Here is a tiny trained network, its code and every weight. The questions are about switching its units off for an input and a class, where a switched-off unit gives its printed mean instead of its output.

import numpy as np


def w(rows, s, z=0):
    codes = np.array(rows[::2]) - 128.0
    scale = np.full(codes.shape[1], s)
    scale[-1] = z or s
    return codes * scale


def f(y):
    return np.maximum(y, 0)


def log_softmax(a):
    a = a - a.max(-1, keepdims=True)
    return a - np.log(np.exp(a).sum(-1, keepdims=True))


def net(x, mask):
    res = np.array(x, float).reshape(1, 7) / 4 @ E
    y = f(res @ A[0][:, :-1].T + A[0][:, -1])
    res = res + np.where(mask, y, B[0][:, -1]) @ B[0][:, :-1]
    return log_softmax(res[-1] @ U[:, :-1].T + U[:, -1])


A, B = {}, {}
E = w([
[45,73,103],'x0',
[132,127,129],'x1',
[190,112,1],'x2',
[129,128,131],'x3',
[130,127,126],'x4',
[181,60,178],'x5',
[131,126,125],'x6',
],0.0099)
A[0] = w([
[162,100,46,24],'neuron 1',
[82,80,110,12],'neuron 2',
[183,185,138,18],'neuron 3',
[143,60,151,169],'neuron 4',
[159,106,113,107],'neuron 5',
[106,158,178,131],'neuron 6',
[117,187,210,140],'neuron 7',
[126,174,163,152],'neuron 8',
[133,156,59,163],'neuron 9',
[92,89,114,7],'neuron 10',
[76,186,131,161],'neuron 11',
[165,204,134,77],'neuron 12',
[65,65,96,3],'neuron 13',
[178,181,132,57],'neuron 14',
[93,205,184,97],'neuron 15',
[187,97,125,82],'neuron 16',
[75,144,215,89],'neuron 17',
[153,159,137,23],'neuron 18',
[89,155,163,50],'neuron 19',
[180,156,86,66],'neuron 20',
[22,247,86,157],'neuron 21',
[175,121,67,55],'neuron 22',
[93,84,117,34],'neuron 23',
[159,131,104,85],'neuron 24',
[111,134,155,10],'neuron 25',
[216,181,179,57],'neuron 26',
[168,159,133,57],'neuron 27',
[113,188,81,157],'neuron 28',
[54,40,102,16],'neuron 29',
[81,53,85,120],'neuron 30',
[70,159,68,138],'neuron 31',
[112,129,161,28],'neuron 32',
[128,242,76,187],'neuron 33',
[43,92,180,123],'neuron 34',
[90,109,220,52],'neuron 35',
[141,145,131,77],'neuron 36',
[135,187,207,133],'neuron 37',
[131,173,190,34],'neuron 38',
[143,126,76,135],'neuron 39',
[152,158,136,22],'neuron 40',
[181,210,173,21],'neuron 41',
[42,236,140,105],'neuron 42',
[47,71,106,35],'neuron 43',
[94,200,60,51],'neuron 44',
[224,233,168,47],'neuron 45',
[138,145,140,52],'neuron 46',
[142,67,133,169],'neuron 47',
[84,109,123,222],'neuron 48',
],0.013,0.0057)
B[0] = w([
[71,103,80,186],'neuron 1',
[101,185,124,145],'neuron 2',
[66,201,128,155],'neuron 3',
[161,113,250,170],'neuron 4',
[31,39,150,149],'neuron 5',
[139,101,81,176],'neuron 6',
[146,89,82,205],'neuron 7',
[162,102,83,173],'neuron 8',
[142,92,115,206],'neuron 9',
[50,208,151,137],'neuron 10',
[178,115,185,188],'neuron 11',
[105,197,166,167],'neuron 12',
[90,185,109,160],'neuron 13',
[58,180,119,159],'neuron 14',
[137,105,66,190],'neuron 15',
[68,92,155,156],'neuron 16',
[132,125,44,199],'neuron 17',
[24,215,117,134],'neuron 18',
[49,82,63,155],'neuron 19',
[92,100,129,171],'neuron 20',
[160,78,192,250],'neuron 21',
[58,67,126,179],'neuron 22',
[83,227,150,141],'neuron 23',
[133,103,43,150],'neuron 24',
[82,90,48,133],'neuron 25',
[120,185,171,183],'neuron 26',
[67,192,137,146],'neuron 27',
[140,107,176,196],'neuron 28',
[83,234,132,171],'neuron 29',
[151,185,135,185],'neuron 30',
[145,112,200,200],'neuron 31',
[125,129,99,137],'neuron 32',
[180,90,188,233],'neuron 33',
[163,105,68,195],'neuron 34',
[91,98,116,184],'neuron 35',
[71,144,140,132],'neuron 36',
[143,86,79,198],'neuron 37',
[71,79,90,162],'neuron 38',
[118,81,86,181],'neuron 39',
[63,202,105,133],'neuron 40',
[86,165,150,170],'neuron 41',
[155,101,176,209],'neuron 42',
[81,237,123,171],'neuron 43',
[107,87,164,188],'neuron 44',
[59,195,139,202],'neuron 45',
[69,147,121,130],'neuron 46',
[176,103,253,164],'neuron 47',
[197,217,142,189],'neuron 48',
],0.005,0.011)
U = w([
[73,226,168,45],'0',
[168,129,166,254],'1',
[115,90,90,18],'2',
[173,104,247,27],'3',
[161,136,163,194],'4',
[195,152,149,218],'5',
],0.013,0.0071)

Each question gives the input, the list of numbers given to net, and the class t.
The units are the neurons (one row each of A and B). Each row of codes is followed by its name. A weight is (code - 128) times the scale printed after its matrix; where a second scale follows, it is the last column's (A, B and U).
mask holds one flag per neuron, in row order. A switched-off neuron (its flag False) gives its mean, the last column of its row in B, instead of its output. The means were averaged over made-up inputs and are rounded, as every weight is.
A unit's drop is (log p(t) with every unit on - log p(t) with that unit switched off) / (log p(t) with every unit on - log p(t) with every unit switched off).
The circuit of an input: a set's keep is (log p(t) with only the set's units on - log p(t) with every unit switched off) / (log p(t) with every unit on - log p(t) with every unit switched off). Starting from the 12 units with the biggest drops (on a tie, the unit counted first), units are removed one at a time, each time the one whose removal leaves the highest keep (on an exact tie, the one counted first), for as long as the keep stays at least 0.8.
circuit, biggest first: the units of the circuit, biggest drop first
unit that matters most: the unit with the biggest drop
k most important neurons: the k neurons with the biggest drops, biggest first
drop of u: that unit's drop, to one decimal
input [4,-3,6,-6,0,8,-6], class 3: circuit, biggest first	[neuron 47]
input [2,-2,-4,-1,-6,-3,1], class 2: circuit, biggest first	[neuron 17; neuron 19; neuron 34]
input [-3,1,-4,-3,-3,-8,8], class 3: circuit, biggest first	[neuron 21; neuron 42]
input [2,1,5,5,-7,8,1], class 3: circuit, biggest first	[neuron 47; neuron 4]
input [6,4,-7,-5,-8,6,-8], class 4: 3 most important neurons	[neuron 4; neuron 47; neuron 48]
input [8,-2,-7,-5,5,5,-5], class 0: circuit, biggest first	[neuron 29; neuron 43]
input [0,3,8,-2,6,-2,-1], class 2: circuit, biggest first	[neuron 1; neuron 22]
input [6,4,0,5,8,-7,5], class 3: 2 most important neurons	[neuron 21; neuron 31]
input [-8,-8,-8,2,-4,4,-6], class 0: 2 most important neurons	[neuron 45; neuron 26]
input [1,0,-4,-4,4,-5,3], class 3: 3 most important neurons	[neuron 21; neuron 42; neuron 11]
input [2,-4,-7,8,-4,7,8], class 1: 2 most important neurons	[neuron 4; neuron 47]
input [8,-1,-8,0,-4,1,-1], class 0: 2 most important neurons	[neuron 43; neuron 29]
input [6,-8,-5,-4,8,-7,-3], class 5: 2 most important neurons	[neuron 34; neuron 21]
input [4,-4,-8,4,-4,8,-1], class 2: unit that matters most	neuron 17
input [-6,4,8,-5,0,3,-8], class 2: drop of neuron 5	0.1
input [-7,7,-8,4,8,-6,7], class 2: drop of neuron 7	0.3
input [-8,-4,0,8,1,-4,-8], class 0: drop of neuron 45	0.2
